Below are the code and all the weights of a small trained network. Each question names an input and a target symbol and asks about switching units off, where a switched-off unit gives its printed mean instead of its output.

import numpy as np


def w(rows, s, z=0):
    codes = np.array(rows[::2]) - 128.0
    scale = np.full(codes.shape[1], s)
    scale[-1] = z or s
    return codes * scale


def f(y):
    return y / 2 * (1 + np.tanh(0.7978845608 * (y + 0.044715 * y**3)))


def softmax(a):
    e = np.exp(a - a.max(-1, keepdims=True))
    return e / e.sum(-1, keepdims=True)


def log_softmax(a):
    a = a - a.max(-1, keepdims=True)
    return a - np.log(np.exp(a).sum(-1, keepdims=True))


def net(x, mask):
    ids = ['ΔΘΞΣεημτψ'.index(c) for c in x.split()]
    T = len(ids)
    res = E[ids] + P[:T]
    u = 0
    for l in range(2):
        q, k, v = (res @ M[l].T for M in (Q, K, V))
        z = softmax(np.where(np.tri(T) > 0, q @ k.T / 4**0.5, -1e9)) @ v
        res = res + np.where(mask[u], z, O[l][:, -1]) @ O[l][:, :-1]
        u += 1
        y = f(res @ A[l][:, :-1].T + A[l][:, -1])
        res = res + np.where(mask[u : u + 4], y, B[l][:, -1]) @ B[l][:, :-1]
        u += 4
    return log_softmax(res[-1] @ U[:, :-1].T + U[:, -1])


Q, K, V, O, A, B = {}, {}, {}, {}, {}, {}
E = w([
[122,149,111,110,137,154,118,203],'Δ',
[118,65,106,151,113,193,126,52],'Θ',
[128,147,192,114,107,125,102,90],'Ξ',
[93,117,112,47,146,123,126,110],'Σ',
[44,129,117,188,98,142,155,146],'ε',
[155,140,109,144,153,87,124,100],'η',
[171,111,109,121,85,127,121,141],'μ',
[158,106,132,76,178,181,86,130],'τ',
[111,107,29,134,249,122,119,138],'ψ',
],0.021)
P = w([
[137,181,125,114,94,145,141,111],'0',
[111,103,140,150,105,103,73,150],'1',
[116,195,109,140,87,123,68,105],'2',
[122,79,182,125,147,91,207,116],'3',
[61,69,165,158,138,86,80,171],'4',
[183,186,104,101,159,149,182,110],'5',
[127,117,163,114,162,90,253,146],'6',
],0.013)
Q[0] = w([
[122,12,200,154,180,103,231,145],'0.h1',
[178,208,77,93,125,210,198,80],'0.h1',
[88,132,44,148,111,163,32,136],'0.h1',
[114,134,86,117,55,124,62,50],'0.h1',
],0.011)
K[0] = w([
[86,46,140,113,124,47,26,144],'0.h1',
[163,58,197,104,152,104,248,156],'0.h1',
[137,215,108,74,137,172,148,87],'0.h1',
[197,160,82,117,106,137,159,118],'0.h1',
],0.013)
V[0] = w([
[32,166,128,103,81,34,96,137],'0.h1',
[110,145,105,155,104,110,78,181],'0.h1',
[163,2,45,58,91,99,131,40],'0.h1',
[63,110,48,36,7,37,220,152],'0.h1',
],0.0047)
O[0] = w([
[221,147,164,174,179,161,141,129,199],'0.h1',
[219,79,126,81,157,198,152,119,155],'0.h1',
[66,197,162,155,110,112,214,254,249],'0.h1',
[106,185,197,181,183,175,99,156,173],'0.h1',
],0.0064,0.0016)
A[0] = w([
[180,209,209,210,217,110,82,213,175],'0.n1',
[117,96,60,169,3,70,177,117,40],'0.n2',
[165,140,131,167,47,157,42,167,26],'0.n3',
[75,36,59,19,59,111,137,67,253],'0.n4',
],0.0055,0.003)
B[0] = w([
[104,1,57,46,10,128,161,21,226],'0.n1',
[211,231,181,174,191,140,115,159,156],'0.n2',
[205,143,120,120,64,156,216,153,138],'0.n3',
[182,247,196,212,227,158,89,205,254],'0.n4',
],0.0073,0.0031)
Q[1] = w([
[112,118,181,61,150,76,89,147],'1.h1',
[118,31,205,170,172,107,173,163],'1.h1',
[65,118,149,171,139,149,44,115],'1.h1',
[115,61,103,166,124,63,4,186],'1.h1',
],0.014)
K[1] = w([
[135,135,81,217,98,157,95,91],'1.h1',
[125,93,122,142,86,75,5,167],'1.h1',
[164,188,61,93,105,109,138,91],'1.h1',
[102,229,81,104,95,183,83,95],'1.h1',
],0.014)
V[1] = w([
[189,128,222,60,33,145,62,183],'1.h1',
[74,142,227,143,141,200,124,110],'1.h1',
[157,83,147,254,58,157,108,158],'1.h1',
[119,51,103,114,162,206,123,228],'1.h1',
],0.0075)
O[1] = w([
[112,213,90,59,101,115,111,61,248],'1.h1',
[84,134,176,184,147,103,118,59,198],'1.h1',
[113,179,55,186,77,158,85,123,208],'1.h1',
[79,91,140,124,122,135,1,174,51],'1.h1',
],0.01,0.0014)
A[1] = w([
[198,146,254,144,7,175,97,141,169],'1.n1',
[147,87,145,125,102,153,125,233,30],'1.n2',
[128,48,92,152,52,142,164,88,11],'1.n3',
[254,102,112,21,177,152,93,76,4],'1.n4',
],0.0088,0.0026)
B[1] = w([
[113,64,126,109,181,143,207,152,253],'1.n1',
[114,162,68,124,119,99,99,68,193],'1.n2',
[142,253,146,116,166,178,182,114,165],'1.n3',
[135,54,150,170,65,86,87,190,220],'1.n4',
],0.013,0.0051)
U = w([
[105,133,54,46,77,167,99,113,186],'Δ',
[168,94,132,191,179,227,89,51,111],'Θ',
[72,55,188,62,132,95,160,57,100],'Ξ',
[149,186,193,82,218,84,81,157,147],'Σ',
[49,136,127,225,112,93,147,149,71],'ε',
[194,138,124,158,114,1,119,30,151],'η',
[207,124,108,128,140,101,187,189,181],'μ',
[145,82,153,128,102,128,59,129,132],'τ',
[108,72,46,124,213,77,114,96,4],'ψ',
],0.0063,0.0045)

Each question gives the input, a string of symbols that net reads in full, and the target symbol t.
The units are the heads (4 rows each of Q, K, V and O) and the neurons (one row each of A and B). Each row of codes is followed by its name. A weight is (code - 128) times the scale printed after its matrix; where a second scale follows, it is the last column's (O, A, B and U).
mask holds one flag per unit, layer by layer, with each layer's heads first. A switched-off unit (its flag False) gives its mean, the last column of its rows in O or B, instead of its output. The means were averaged over made-up inputs and are rounded, as every weight is.
A unit's drop is (log p(t) with every unit on - log p(t) with that unit switched off) / (log p(t) with every unit on - log p(t) with every unit switched off).
The circuit of an input: a set's keep is (log p(t) with only the set's units on - log p(t) with every unit switched off) / (log p(t) with every unit on - log p(t) with every unit switched off). Starting from all 10 units, units are removed one at a time, each time the one whose removal leaves the highest keep (on an exact tie, the one counted first), for as long as the keep stays at least 0.8.
circuit, biggest first: the units of the circuit, biggest drop first
top k neurons: the k neurons with the biggest drops, biggest first
top k neurons in layer l: the k neurons of layer l with the biggest drops, biggest first
input Θ τ Δ, target ε: top neuron in layer 0 -> 0.n4
input μ η μ ε ψ η Θ, target ψ: top 3 neurons -> 1.n2, 0.n4, 1.n1
input Θ Θ μ, target ε: top 2 neurons in layer 0 -> 0.n4, 0.n1
input η η η μ Θ μ, target Δ: top 2 neurons -> 0.n4, 1.n4
input μ Ξ Ξ Σ, target η: top 2 neurons in layer 1 -> 1.n1, 1.n4
input μ μ μ Δ τ τ μ, target Σ: circuit, biggest first -> 1.h1, 0.h1, 0.n4, 0.n2
input τ μ μ, target Σ: top 3 neurons -> 0.n4, 0.n1, 0.n2
input Σ Ξ Δ, target Ξ: circuit, biggest first -> 1.h1, 0.n1, 0.h1
input Σ Θ τ Ξ η, target Σ: top 2 neurons in layer 0 -> 0.n4, 0.n1
input Σ ψ τ, target Ξ: circuit, biggest first -> 1.h1, 0.h1, 0.n1
input μ Σ Ξ τ μ η, target Σ: circuit, biggest first -> 0.h1, 1.h1, 0.n1, 1.n4
input η ψ η Ξ, target ψ: top 2 neurons -> 1.n2, 1.n1
input η Σ μ Δ, target Ξ: top 2 neurons in layer 0 -> 0.n1, 0.n3
input ψ Ξ η Ξ μ, target μ: circuit, biggest first -> 1.h1
input μ Σ Θ Σ η, target ε: circuit, biggest first -> 1.h1, 0.h1
input μ τ μ η ψ ε η, target ψ: circuit, biggest first -> 1.h1, 1.n2
input ψ Δ Σ μ τ, target Ξ: circuit, biggest first -> 1.h1, 0.n1
input η τ μ η τ τ, target τ: top 2 neurons -> 1.n4, 1.n1
input Σ μ η Σ μ μ, target Ξ: circuit, biggest first -> 1.h1, 0.h1, 0.n1, 0.n4
input μ η Σ Σ, target μ: circuit, biggest first -> 1.h1, 0.n4
input Θ μ Ξ, target Ξ: circuit, biggest first -> 1.n1
input η μ ψ τ μ, target ψ: circuit, biggest first -> 1.n2, 1.h1, 1.n1
input μ Ξ μ η Σ ψ η, target Ξ: circuit, biggest first -> 1.h1, 0.n1, 0.h1
input η Θ ε Σ, target Σ: top 3 neurons -> 0.n4, 0.n1, 1.n4
input ε μ η, target Θ: top 3 neurons in layer 1 -> 1.n3, 1.n4, 1.n2
input Σ τ Θ η Σ Ξ, target μ: top 2 neurons in layer 1 -> 1.n2, 1.n1
input μ μ Θ ψ μ μ Σ, target Δ: circuit, biggest first -> 1.h1
